cols: S Q R Z L D
(163): [-0.30 -0.95 -0.95 -0.06 -0.02 -8.54]
(54): [ 3.21 -0.97 -0.95 -0.41  0.89 -7.69]
(169): [ 0.54  5.97  1.78 -1.81  1.57 -3.72]
(25): [-0.30  3.21 -0.95  3.21 -0.02 -8.54]
(186): [-1.76  6.62 -0.52 -2.33  1.19 -5.14]
(125): [-1.88  6.14  0.06 -3.38  1.27 -3.72]
(170): [-0.55  5.49 -0.95 -0.41  0.89 -7.69]
(142): [-1.88  6.14  0.06 -3.56  1.27 -3.72]
(2): [ 0.66  5.97  1.78 -1.81  1.57 -3.72]
again (163):   [-0.95]
col: [-0.06 -0.41 -1.81  3.21 -2.33 -3.38 -0.41 -3.56]  Z
col: [ 1.57 -0.02]  L
again (25):   [3.21]
then: [-0.95 -0.95]  [-0.06]
col: [ 1.78 -0.95 -0.52]  R

cols: U B H X C A M T P V
(120): [-0.42  0.04 -1.17 -0.20  2.30 -0.58  1.09  0.93 -0.75  0.13]
(69): [ 3.20  1.37 -1.00  2.11  1.17 -1.61 -3.11 -1.90  0.02  1.32]
(88): [ 1.45  0.07 -1.58  0.70  2.10 -1.87 -0.96  0.46 -0.52  1.58]
(5): [-0.85 -4.00 -1.85 -4.09 -4.03 -4.03  5.09  3.92 -0.27  2.43]
(53): [ 2.29 -1.54  0.04  2.10 -0.96  0.70 -1.87  0.24  3.55  2.18]
col: [ 1.09 -3.11 -0.96  5.09]  M
then: [ 2.10 -0.96]  [0.70]
col: [ 0.02 -0.52 -0.27  3.55]  P
then: [ 0.70  2.10 -1.87 -0.96]  [0.46]
again (5):   [-4.03]

cols: F Y N K W J E
(35): [ 7.33  3.23  1.51 -1.66 -8.57 -2.53 -5.84]
(59): [ 0.88 -5.54  3.23  7.32 -3.96  2.93 -1.81]
(11): [ 3.23  7.33 -3.96  2.15 -3.08 -3.11 -5.12]
(136): [-1.31 -5.80 -1.10 -2.67  7.60 -5.40 -1.34]
col: [ 3.23 -5.54  7.33]  Y
then: [-2.67  7.60 -5.40]  [-1.34]
which: [ 3.23  7.32 -3.96]  (59)
which: [3.23 7.33]  (11)
then: [ 0.88 -5.54]  [3.23]
col: [7.33 0.88 3.23]  F

cols: Kib Vak gogi fos govib zetof ros kov Posel
(12): [-5.33  4.26 -0.80  2.36 -1.11 -2.78 -1.11 -0.71  1.03]
(45): [-5.33  4.26 -0.80  2.36 -6.60 -2.78 -6.16  4.53 -5.54]
(89): [ 4.26 -0.80  2.36 -6.61 -2.78 -1.11 -0.71 -0.71  1.03]
again (12):   [-1.11]
then: [ 4.26 -0.80  2.36 -1.11 -2.78 -1.11 -0.71]  [1.03]
which: [ 4.26 -0.80  2.36 -6.60 -2.78 -6.16  4.53]  (45)

cols: sozi lak sugad ginun
(63): [ 2.48  1.44 -1.99 -1.76]
(17): [ 1.61 -1.99  1.44  3.77]
(124): [3.69 0.09 6.53 6.79]
(51): [-1.97  1.44  6.11  0.09]
then: [-1.99  1.44]  [3.77]
col: [-1.99  1.44  6.53]  sugad
then: [ 1.44 -1.99]  [-1.76]

cols: foven det Zuve Bes
(14): [-6.42  2.10 -5.84 -2.65]
(26): [ 6.28  2.86 -0.74  2.86]
(82): [-0.23  7.00 -6.54  3.60]
(10): [ 2.10  2.10 -6.39  2.10]
again (26):   [2.86]
col: [-5.84 -0.74]  Zuve
again (10):   [2.10]
col: [2.10 2.86 7.00]  det
col: [-0.23  2.10]  foven
which: [-6.39  2.10]  (10)
col: [2.10 2.86]  det

cols: nofid bapi Tiz siv nosu
(85): [-2.57 -7.30 -0.47 -5.31  6.80]
(67): [-2.57 -7.30  4.06  4.94  5.26]
(94): [ 4.04  5.19  1.26  4.19 -1.45]
(3): [-3.70 -6.80 -0.43 -5.11  1.43]
(66): [-2.57 -7.30 -7.30 -5.31 -0.37]
(83): [-4.16 -1.19 -0.73  5.82  2.82]
again (66):   [-7.30]
then: [-0.47 -5.31]  [6.80]
which: [-2.57 -7.30 -0.47 -5.31  6.80]  (85)

cols: por bila fivu tuzor Nutag
(70): [-1.29 -1.29 -1.29 -0.77  0.00]
(113): [ 2.18 -1.80 -0.68  6.92 -2.86]
(80): [ 2.13  0.28  0.75  0.91 -1.83]
(138): [ 3.20 -2.05  1.38  1.20  1.27]
(149): [-1.33  1.38 -2.05  1.27  1.20]
then: [-1.29 -1.29 -0.77]  [0.00]
then: [-2.05  1.27]  [1.20]
again (70):   [-1.29]
which: [ 1.38 -2.05  1.27  1.20]  (149)

cols: Vedov fedet kab zad fupi Fis Vom
(78): [-2.11  3.27 -0.25 -4.33 -3.61 -6.33 -0.46]
(62): [ 1.92 -1.50 -4.53 -2.00  0.59 -1.57  3.14]
(132): [ 0.58  4.93 -6.33 -0.25 -3.61 -4.33 -3.68]
(23): [-4.92 -3.48 -5.89 -1.57  0.59  0.59  8.41]
again (23):   [0.59]
then: [ 3.27 -0.25 -4.33 -3.61 -6.33]  [-0.46]
then: [-4.92 -3.48]  [-5.89]
then: [-1.57  0.59  0.59]  [8.41]
which: [-4.92 -3.48 -5.89 -1.57  0.59  0.59  8.41]  (23)
then: [-6.33 -0.25 -3.61 -4.33]  [-3.68]

cols: Peda lidub gosi vup
(28): [-6.20  4.51 -2.15  5.29]
(102): [ 4.51 -2.16  6.74 -5.33]
(57): [ 4.51 -6.20  3.93 -0.44]
which: [-6.20  4.51]  (28)
which: [ 4.51 -2.15]  (28)
col: [-2.15  6.74]  gosi

cols: fadiz Sureb gil mebo
(103): [ 3.57 -1.17  1.27  1.51]
(126): [ 8.19 -8.50  2.18  2.17]
(134): [ 6.01  5.25 -2.87 -0.86]
(16): [ 1.90 -3.41  0.73 -0.25]
(33): [-0.88  3.54 -0.06 -0.24]
(60): [-0.11 -1.83  0.22 -0.95]
(96): [-0.82  2.25 -0.12 -1.83]
which: [-0.12 -1.83]  (96)
then: [-8.50  2.18]  [2.17]

cols: sime lani sikib Pifa
(135): [-0.78 -0.78 -7.98 -0.78]
(21): [-3.87  2.05 -1.71 -3.87]
(148): [-2.41  6.99 -7.98 -2.04]
(145): [-1.78  2.05 -1.71 -2.60]
(41): [-4.23  7.04 -0.55 -5.78]
again (135):   [-0.78]
col: [-2.04 -2.60 -5.78]  Pifa
which: [-0.55 -5.78]  (41)
col: [-2.04 -2.60]  Pifa
which: [ 6.99 -7.98 -2.04]  (148)
again (21):   [-3.87]
col: [-2.41 -1.78]  sime

cols: Miba Zutin zuf tis Lun falu
(84): [-4.53  3.13 -4.53 -4.53 -1.33 -2.39]
(104): [-1.43 -0.81  3.14  3.31 -2.46 -3.53]
(30): [-3.54 -3.48 -3.86 -5.74  0.24 -0.33]
(107): [-1.34 -7.23  1.09  5.02 -0.90  0.66]
(6): [-1.18 -4.52  3.31  3.31  3.31  1.50]
(81): [-1.79 -1.44  2.27 -2.82 -1.97  5.83]
col: [-3.86  1.09  3.31  2.27]  zuf
again (84):   [-4.53]
then: [ 3.14  3.31 -2.46]  [-3.53]
again (6):   [3.31]

cols: Pog Zarid lir Tun rutug
(68): [7.96 5.95 7.08 6.69 6.77]
(36): [ 7.96 -0.28  7.96  5.48 -1.73]
(110): [-7.29 -0.28  7.96 -7.29 -7.29]
then: [7.96 5.48]  [-1.73]
again (36):   [7.96]
which: [ 7.96 -0.28  7.96  5.48 -1.73]  (36)
which: [ 7.96 -7.29]  (110)
again (110):   [-7.29]
col: [6.69 5.48]  Tun
which: [-7.29 -0.28  7.96 -7.29 -7.29]  (110)

cols: talo deda Norit vig
(52): [-3.33 -0.42  0.53 -1.70]
(128): [-2.19  3.03 -1.18 -1.78]
(73): [-1.18 -1.79 -0.52 -1.18]
(24): [-2.19  3.03  0.53  0.09]
(32): [-2.19  0.09  0.09 -3.07]
which: [-1.18 -1.78]  (128)
then: [-1.18 -1.79]  [-0.52]
again (73):   [-1.18]
again (32):   [0.09]
then: [ 3.03 -1.18]  [-1.78]

cols: Mido Ril mesi Buvo fezek zodu
(109): [ 1.32 -7.03  1.32 -1.32  8.74  1.32]
(99): [ 5.12 -7.03 -1.86  1.45 -0.02  7.50]
(37): [ 0.83 -7.03 -1.86  1.32 -1.32  8.74]
which: [-7.03  1.32]  (109)
which: [ 1.32 -7.03  1.32 -1.32  8.74]  (109)
again (109):   [1.32]
which: [-1.32  8.74  1.32]  (109)
then: [ 1.32 -7.03]  [1.32]
then: [-1.86  1.32]  [-1.32]

cols: rodet taf rovi dakik baru
(151): [-1.64  2.51  0.00  6.52 -0.05]
(184): [ 2.51 -1.64  0.00  2.63  0.00]
(165): [-0.03 -0.03 -0.03 -0.03 -0.03]
(71): [ 6.86  2.46 -0.06  1.57  0.03]
(61): [-0.42 -0.01  0.00  6.68 -0.03]
(74): [-1.47  4.01 -0.08 -4.81 -0.04]
(13): [-1.40  3.64 -0.07 -3.71  0.00]
(118): [-0.41 -0.41  0.09 -0.41 -0.41]
(133): [ 6.20  0.80 -0.22  0.98 -0.05]
col: [-1.64  2.51 -0.03  6.86]  rodet
which: [ 4.01 -0.08]  (74)
again (118):   [-0.41]
col: [-1.64  2.51 -0.03  6.86 -0.42 -1.47 -1.40]  rodet
then: [ 2.51 -1.64  0.00]  [2.63]
again (165):   [-0.03]
which: [-1.40  3.64 -0.07 -3.71  0.00]  (13)

cols: siro gonem tubav gibo morur
(4): [ 4.71 -2.38 -0.13  0.43 -0.94]
(27): [-7.53  0.22  6.25  3.52  1.89]
(90): [ 4.96  8.26  6.45 -2.44 -0.28]
(20): [ 2.57  2.57  2.57 -5.79 -2.31]
then: [4.96 8.26 6.45]  [-2.44]
col: [6.45 2.57]  tubav
again (20):   [2.57]
then: [6.25 3.52]  [1.89]
col: [-0.13  6.25]  tubav
which: [-7.53  0.22]  (27)

cols: Bod Dagu fizug vokob
(48): [-2.98 -4.20  0.12 -6.73]
(168): [-0.03  6.55 -0.07 -0.12]
(143): [ 4.41 -2.05 -0.02 -2.19]
(141): [-2.84 -4.06 -0.07 -1.72]
(140): [ 5.72  3.56 -0.03  1.30]
(7): [-6.56 -2.41  0.05 -1.00]
(98): [-1.52  3.54 -0.03 -4.38]
which: [ 4.41 -2.05]  (143)
then: [-1.52  3.54]  [-0.03]
col: [ 4.41 -2.84  5.72 -6.56]  Bod

cols: gugal gur Zus Bofa
(175): [-2.50 -2.38  0.67  0.42]
(65): [ 4.00  2.59 -4.74  5.58]
(174): [-3.29 -3.10 -2.34  3.78]
(34): [ 1.73  0.68  4.24 -4.05]
(115): [ 1.20  1.29  5.75 -4.55]
(101): [3.53 2.63 0.57 0.37]
(152): [ 4.91  4.29  5.10 -4.07]
(139): [ 0.23 -0.51  1.22 -0.73]
(95): [6.36 6.36 0.61 6.36]
again (95):   [6.36]
which: [ 1.73  0.68  4.24 -4.05]  (34)

cols: morap vira Sek Zif
(179): [-0.35 -1.30 -1.86 -2.63]
(92): [-4.55 -2.72  2.81 -2.98]
(190): [ 2.81 -4.55 -2.72 -1.44]
(193): [ 7.40 -3.82 -5.91  2.55]
(180): [-1.02  2.08 -2.75 -0.66]
(105): [ 7.01 -1.30 -1.86 -2.63]
(18): [ 0.31  0.04  0.49 -0.18]
(144): [-1.23  0.86 -1.19 -4.06]
(97): [-0.87 -2.90 -4.76 -5.06]
(158): [ 0.58 -3.25 -4.97 -7.13]
(185): [-1.23  0.86 -1.19 -2.31]
which: [-0.35 -1.30 -1.86 -2.63]  (179)
which: [ 7.01 -1.30 -1.86 -2.63]  (105)
which: [ 2.81 -4.55 -2.72]  (190)

cols: kaziz lonab Savum gipef Nonir Mopug luse zimuk
(44): [ 8.94 -3.88  0.96 -7.74  5.71 -2.74 -1.83  5.95]
(122): [ 3.26 -4.69 -6.36  6.98 -1.83 -2.74  5.71 -3.01]
(108): [ 3.26  1.82 -6.36  6.98  0.25  6.31 -1.06 -3.01]
then: [ 5.71 -2.74 -1.83]  [5.95]
col: [-6.36 -6.36]  Savum
which: [ 6.98  0.25  6.31 -1.06 -3.01]  (108)
which: [ 3.26 -4.69 -6.36  6.98 -1.83 -2.74  5.71 -3.01]  (122)

cols: guzi muk Sobo favid
(39): [ 1.31 -5.40  1.04  3.10]
(93): [-0.38 -0.50 -0.58  0.51]
(8): [ 1.46 -1.24 -0.11  2.27]
(123): [-3.54 -7.86 -0.78  2.94]
(29): [-0.66 -0.18 -0.78  2.94]
(9): [-4.09 -8.39 -0.93  2.97]
(154): [-0.38 -0.50 -0.77  3.03]
(38): [ 1.82  2.07 -0.03  0.11]
which: [-0.38 -0.50 -0.58  0.51]  (93)
which: [-3.54 -7.86 -0.78  2.94]  (123)
which: [ 2.07 -0.03]  (38)
then: [-7.86 -0.78]  [2.94]

cols: Zil gel gozu dok vaso kezev Laz boka Pebem
(100): [ 2.78  1.14  3.20 -9.05  4.31 -3.98  2.58 -4.53  2.41]
(42): [-9.05  1.14  2.78 -9.05  1.24 -9.05 -2.79  2.84 -0.96]
(40): [ 0.60 -3.54  2.12  2.44  1.40 -2.23 -3.15  2.91 -0.58]
(55): [ 7.59  4.68  5.34 -6.59  7.59  4.04 -1.75  0.29  2.41]
then: [ 2.78  1.14  3.20 -9.05]  [4.31]
again (42):   [-9.05]
again (55):   [7.59]
which: [ 7.59  4.68  5.34 -6.59  7.59  4.04 -1.75  0.29  2.41]  (55)
which: [ 1.14  2.78 -9.05  1.24 -9.05 -2.79  2.84]  (42)
col: [-9.05  0.60]  Zil

cols: tobe kon Nar kobir lufi dori fovo Votem
(87): [-5.70 -0.21  1.16  1.78  2.21  1.28  5.42 -3.89]
(204): [-0.57  1.54  0.69 -1.58 -2.68 -2.33 -1.47  1.56]
(117): [ 0.22 -3.14 -3.01  0.08  1.53  1.83  2.45 -0.35]
(200): [-1.37 -1.59 -2.60  0.08 -1.22  0.12  0.74  0.70]
(150): [-5.70 -0.21  1.16  1.78 -1.02  0.16  0.42  0.06]
(121): [ 1.44 -4.55  1.00  0.75  0.22 -3.22  0.33 -1.70]
(160): [-0.35  1.23  0.95 -1.88 -2.21 -2.40 -0.89  1.30]
(203): [-0.35  1.23  0.95 -1.88 -2.21 -2.87 -0.89  1.30]
(164): [-1.77 -3.21  0.33 -2.25  1.31 -2.55  5.78 -1.62]
(197): [-2.24 -1.77 -3.22  0.33 -1.70  0.22  1.00  0.75]
(176): [-2.12 -3.60 -0.87  0.09  4.70  2.50  6.81 -2.44]
(212): [ 0.04 -2.99  0.49 -3.23  2.44 -1.16  4.27  0.53]
which: [-3.22  0.33 -1.70  0.22  1.00  0.75]  (197)
which: [-1.77 -3.22  0.33]  (197)
col: [ 5.42 -1.47  2.45  0.74  0.42  0.33 -0.89 -0.89  5.78  1.00]  fovo

